Here is a tiny trained network, its code and every weight. The questions are about switching its units off for an input and a target symbol, where a switched-off unit gives its printed mean instead of its output.

import numpy as np


def w(rows, s, z=0):
    codes = np.array(rows[::2]) - 128.0
    scale = np.full(codes.shape[1], s)
    scale[-1] = z or s
    return codes * scale


def f(y):
    return y / 2 * (1 + np.tanh(0.7978845608 * (y + 0.044715 * y**3)))


def softmax(a):
    e = np.exp(a - a.max(-1, keepdims=True))
    return e / e.sum(-1, keepdims=True)


def log_softmax(a):
    a = a - a.max(-1, keepdims=True)
    return a - np.log(np.exp(a).sum(-1, keepdims=True))


def net(x, mask):
    ids = ['ΔΠΨαεζλσφω'.index(c) for c in x.split()]
    T = len(ids)
    res = E[ids] + P[:T]
    u = 0
    for l in range(2):
        r = res
        for j in range(2):
            rows = slice(2 * j, 2 * j + 2)
            q, k, v = (r @ M[l][rows].T for M in (Q, K, V))
            z = softmax(np.where(np.tri(T) > 0, q @ k.T / 2**0.5, -1e9)) @ v
            o = O[l][rows]
            res = res + np.where(mask[u + j], z, o[:, -1]) @ o[:, :-1]
        u += 2
        y = f(res @ A[l][:, :-1].T + A[l][:, -1])
        res = res + np.where(mask[u : u + 4], y, B[l][:, -1]) @ B[l][:, :-1]
        u += 4
    return log_softmax(res[-1] @ U[:, :-1].T + U[:, -1])


Q, K, V, O, A, B = {}, {}, {}, {}, {}, {}
E = w([
[114,64,210,146,69,65],'Δ',
[157,90,73,181,55,200],'Π',
[201,146,85,130,186,55],'Ψ',
[141,58,57,180,139,198],'α',
[130,103,157,199,120,230],'ε',
[153,108,2,39,63,127],'ζ',
[138,187,117,150,94,134],'λ',
[56,146,148,148,149,29],'σ',
[182,180,232,3,136,149],'φ',
[122,72,118,173,193,209],'ω',
],0.0095)
P = w([
[253,170,136,207,142,147],'0',
[110,95,119,122,127,157],'1',
[115,88,115,140,125,154],'2',
[106,106,125,104,129,118],'3',
[114,102,126,115,121,119],'4',
[105,103,129,114,118,118],'5',
[102,91,130,116,119,123],'6',
[105,102,123,121,124,117],'7',
],0.0078)
Q[0] = w([
[149,100,61,176,131,255],'L0H1',
[87,145,91,68,103,45],'L0H1',
[125,160,156,113,126,91],'L0H2',
[132,87,99,143,128,161],'L0H2',
],0.015)
K[0] = w([
[251,166,76,132,144,196],'L0H1',
[27,89,90,63,81,78],'L0H1',
[57,97,119,85,110,113],'L0H2',
[212,170,149,176,146,138],'L0H2',
],0.012)
V[0] = w([
[103,46,179,162,255,171],'L0H1',
[116,197,249,137,210,127],'L0H1',
[67,97,122,76,77,139],'L0H2',
[159,152,129,192,65,131],'L0H2',
],0.0073)
O[0] = w([
[148,249,131,168,161,177,128],'L0H1',
[85,209,147,186,101,85,81],'L0H1',
[108,132,130,75,105,146,1],'L0H2',
[143,64,169,169,125,131,216],'L0H2',
],0.011,0.0029)
A[0] = w([
[54,78,181,211,83,1,252],'L0N1',
[149,120,176,215,97,110,180],'L0N2',
[172,107,251,106,111,148,222],'L0N3',
[193,184,57,129,193,33,218],'L0N4',
],0.0081,0.0033)
B[0] = w([
[63,117,179,181,132,2,254],'L0N1',
[130,139,161,213,125,103,249],'L0N2',
[211,114,152,104,65,108,221],'L0N3',
[157,131,83,74,222,47,183],'L0N4',
],0.0085,0.0041)
Q[1] = w([
[127,123,145,253,166,186],'L1H1',
[114,216,189,14,60,51],'L1H1',
[55,188,143,179,107,85],'L1H2',
[187,86,82,22,177,107],'L1H2',
],0.0065)
K[1] = w([
[214,122,161,253,168,59],'L1H1',
[9,195,176,25,101,160],'L1H1',
[22,127,163,147,163,142],'L1H2',
[222,122,78,54,160,55],'L1H2',
],0.0058)
V[1] = w([
[141,138,210,170,2,134],'L1H1',
[175,102,87,179,122,227],'L1H1',
[79,136,143,162,133,138],'L1H2',
[54,135,145,160,121,142],'L1H2',
],0.008)
O[1] = w([
[170,167,178,33,133,88,253],'L1H1',
[117,119,139,124,255,116,107],'L1H1',
[117,154,147,175,147,113,128],'L1H2',
[112,155,141,187,136,114,73],'L1H2',
],0.0082,0.0032)
A[1] = w([
[118,254,151,176,168,121,118],'L1N1',
[41,171,92,217,149,120,105],'L1N2',
[150,88,76,103,57,218,152],'L1N3',
[106,157,108,152,171,209,253],'L1N4',
],0.0086,0.0044)
B[1] = w([
[21,179,96,34,157,124,251],'L1N1',
[164,114,2,41,55,109,254],'L1N2',
[37,139,217,123,107,203,239],'L1N3',
[170,170,116,211,125,214,190],'L1N4',
],0.0079,0.0064)
U = w([
[253,198,140,28,64,170,109],'Δ',
[253,39,55,64,201,44,164],'Π',
[162,99,69,177,64,145,97],'Ψ',
[192,120,164,221,163,184,174],'α',
[50,173,200,117,215,123,54],'ε',
[56,45,128,98,133,171,116],'ζ',
[107,77,216,228,123,55,238],'λ',
[85,182,172,180,58,198,50],'σ',
[38,141,84,82,104,75,5],'φ',
[124,213,72,128,142,189,220],'ω',
],0.0055,0.0027)

Each question gives the input, a string of symbols that net reads in full, and the target symbol t.
The units are the heads (2 rows each of Q, K, V and O) and the neurons (one row each of A and B). Each row of codes is followed by its name. A weight is (code - 128) times the scale printed after its matrix; where a second scale follows, it is the last column's (O, A, B and U).
mask holds one flag per unit, layer by layer, with each layer's heads first. A switched-off unit (its flag False) gives its mean, the last column of its rows in O or B, instead of its output. The means were averaged over made-up inputs and are rounded, as every weight is.
A unit's drop is (log p(t) with every unit on - log p(t) with that unit switched off) / (log p(t) with every unit on - log p(t) with every unit switched off).
The circuit of an input: a set's keep is (log p(t) with only the set's units on - log p(t) with every unit switched off) / (log p(t) with every unit on - log p(t) with every unit switched off). Starting from all 12 units, units are removed one at a time, each time the one whose removal leaves the highest keep (on an exact tie, the one counted first), for as long as the keep stays at least 0.8.
circuit, biggest first: the units of the circuit, biggest drop first
top k neurons in layer l: the k neurons of layer l with the biggest drops, biggest first
which heads matter: for each layer, one digit per head in row order, 1 if its drop is at least 0.15 and else 0, layers parted by /
drop when u is switched off: that unit's drop, to one decimal
input φ Δ σ ω, target φ: which heads matter => 10 / 01
input λ Δ φ ω, target λ: circuit, biggest first => [L0H1, L0N1, L0H2, L1N1]
input ζ ε Ψ, target Π: circuit, biggest first => [L0N4, L1N3]
input ζ Δ Π λ Π, target ζ: which heads matter => 10 / 01
input ζ Δ φ, target Δ: circuit, biggest first => [L0N3, L1H1]
input Ψ ω λ α, target Ψ: circuit, biggest first => [L0N4, L1H1, L1N2, L0H2]
input ω ω ζ ω ω φ ζ ω, target ω: which heads matter => 10 / 00
input ζ ζ Δ Δ, target λ: circuit, biggest first => [L0N1]
input Π ε ω ζ α Π α, target Π: which heads matter => 11 / 10
input Δ λ λ ε ζ ω, target Δ: which heads matter => 00 / 10
input σ Ψ λ λ λ, target λ: which heads matter => 10 / 00
input λ Ψ λ, target λ: circuit, biggest first => [L0H1, L1N2, L0N1, L1N1]
input ω ε λ, target ω: top 3 neurons in layer 1 => [L1N4, L1N1, L1N2]
input σ λ ω ζ λ ω, target σ: which heads matter => 10 / 10
input ω ζ λ λ Ψ ω Π Π, target ω: which heads matter => 10 / 10
input φ ζ ω ω, target φ: which heads matter => 10 / 01
input λ Δ α, target λ: which heads matter => 11 / 10
input Δ Δ λ, target Δ: which heads matter => 01 / 10
input ε λ ζ α ω Π ε α, target ε: which heads matter => 11 / 10
input Δ Ψ ε λ α λ Ψ ω, target Δ: top 3 neurons in layer 0 => [L0N1, L0N2, L0N3]
input σ λ σ, target φ: top 3 neurons in layer 1 => [L1N2, L1N1, L1N4]
input φ Π λ, target φ: top neuron in layer 0 => [L0N1]
input ω λ Ψ, target Π: which heads matter => 00 / 00
input ω Ψ ω α, target ω: top 2 neurons in layer 1 => [L1N4, L1N1]
input Δ Ψ Ψ Δ φ ζ φ ε, target Δ: top 3 neurons in layer 0 => [L0N1, L0N2, L0N3]
input ζ ω ζ ζ ω λ ζ ω, target ζ: top neuron in layer 1 => [L1N3]
input ω Ψ Δ λ Π, target ω: top 3 neurons in layer 1 => [L1N1, L1N4, L1N2]
input Π Ψ ω, target Π: drop when L0H2 is switched off => 0.5
input ζ Δ ε ε σ Δ, target λ: drop when L1H1 is switched off => 0.1
